Questions about the matrix below. Counting starts at 0.
1) What is the entry at row 0, column 2?
2) What is the entry in the top-left corner?
3) What is the bottom-left entry?
4) What is the entry at row 2, column 0?
5) What is the bottom-right entry?
6) What is the entry in row 0 and column 1?
7) What is the entry at row 1, column 1?
[[129 128 127 125]
 [128 132 131 121]
 [130 134 130 124]
 [128 128 126 130]
 [131 126 128 128]
 [131 128 125 125]
 [130 128 128 124]
 [124 129 127 124]
 [122 129 124 143]
 [127 127 131 102]]
1) 127
2) 129
3) 127
4) 130
5) 102
6) 128
7) 132

a =
116  124  133  135  121  134
141  118  115  149  116  134
111  119  137  131  117  138
138  123  116  147  117  133
124  112  135  130  115  144
136  121  117  147  117  136
114  119  136  131  117  139
140  129  121  129  131  124
116  134  148  105  140  125
116  129  136  126  125  130
114  136  146  103  141  125
140  132  123  123  135  122
139  122  115  149  119  133
Rows and columns are numbered from 0.
The entry in the bottom-right corner is 133
Which number is the entry in row 2 and column 2? 137
The entry at row 1, column 0 is 141
Which number is the smallest entry? 103
Which number is the entry at row 2, column 0? 111
The entry at row 0, column 2 is 133
The entry directly above 118 -> 124
Which number is the entry just right of the smallest entry? 141
The entry in the bottom-left corner -> 139
Which number is the entry at row 2, column 1? 119
The entry directly above the smallest entry is 126
Which number is the entry in row 0 and column 0? 116
The entry in the top-right corner: 134
The entry just right of 137 is 131

[[144 109 126 132]
 [129 135 108 130]
 [112 136 154 129]
 [146 108 119 134]
 [120 142 127 110]
 [109 137 154 139]
 [128 122 130 152]
 [144 113 128 108]
 [126 121 150 131]
 [145 113 124 111]
 [134 129 123 102]]
Counting starts at 0.
Read off the entry in row 2 and column 0.
Answer: 112
Read off the minimum.
Answer: 102
Read off the entry directly above the smallest entry.
Answer: 111
Read off the entry in the bottom-left corner.
Answer: 134
The entry in row 2 and column 1: 136
The top-left entry is 144
The entry directly below 119 is 127
The entry in row 0 and column 2 -> 126
Read off the entry just left of 137.
Answer: 109
The top-right entry -> 132
Read off the entry in row 1 and column 0.
Answer: 129
Read off the entry at row 1, column 2.
Answer: 108
Read off the entry just left of 102.
Answer: 123

A =
[[102 120 136 127 134 122 125 130 117 126 133 116]
 [103 117 136 126 134 119 125 131 117 130 131 115]
 [105 123 148 131 128 128 133 128 120 119 132 123]
 [105 122 147 129 128 125 130 129 120 121 132 122]
 [109 125 149 131 128 129 133 127 121 117 132 123]
 [104 122 145 129 128 126 130 130 119 121 131 119]
 [103 119 133 125 134 118 124 130 117 130 132 117]
 [102 119 141 127 131 122 126 131 117 127 131 117]
 [103 122 145 127 131 124 128 129 118 122 131 119]
 [102 121 142 127 131 122 127 130 117 124 133 117]
 [109 127 151 131 126 130 135 128 122 116 131 125]]
The third entry on the diagonal from the top-right corner: 119
The bottom-left entry is 109
Read off the last entry, reading row by row.
125
Read off the first entry, reading row by row.
102
The 4th entry in reading order: 127
Read off the second entry from the end, reading row by row.
131
Read off the second entry on the diagonal from the top-right corner.
131
The largest entry in the last row: 151
Read off the smallest entry in the last column.
115
Read off the entry just left of 148.
123
The largest entry in the first row -> 136
Read off the 2nd entry on the main diagonal.
117
Read off the first entry on the diagonal from the top-right corner.
116
Read off the entry directly above 141.
133
The entry just left of the largest entry: 127
Read off the 3rd entry on the main diagonal.
148
The 5th entry, reading row by row: 134

Read these off the row that follows.
1) What is the entry just right of 109?
2) What is the entry just left of 133?
3) What is the entry just right of the centre entry?
4) What is the smallest entry?
[117 109 116 132 129 150 133 115 114 119 110 143 146]
1) 116
2) 150
3) 115
4) 109

[[145 112 141 138 112 139 137 138 147]
 [126 138 120 129 147 116 105 141 112]
 [144 122 109 146 116 114 130 140 132]]
Counting starts at 0.
The top-right entry -> 147
Which number is the entry in the bottom-left corner?
Answer: 144
Which number is the bottom-right entry?
Answer: 132
Which number is the entry at row 2, column 1?
Answer: 122
The entry in row 0 and column 1: 112
The bottom entry of the column that holds the smallest entry -> 130
Which number is the entry directly above the smallest entry?
Answer: 137
The entry at row 0, column 2 -> 141
Which number is the entry directly above 109?
Answer: 120
Which number is the entry in row 2 and column 2?
Answer: 109

m =
[[126 127 130 132 116 117 117 133]
 [107 131 147 152 114 113 116 150]
 [142 140 140 142 119 120 121 143]]
Read off the bottom-left entry.
142
The entry just right of the smallest entry is 131
The entry just left of 127 -> 126
Read off the smallest entry in the first row.
116
The entry just right of 114 is 113
Read off the entry directly above the largest entry.
132
Read off the smallest entry in the first column.
107
The smallest entry in the last column -> 133
The entry just left of 143: 121
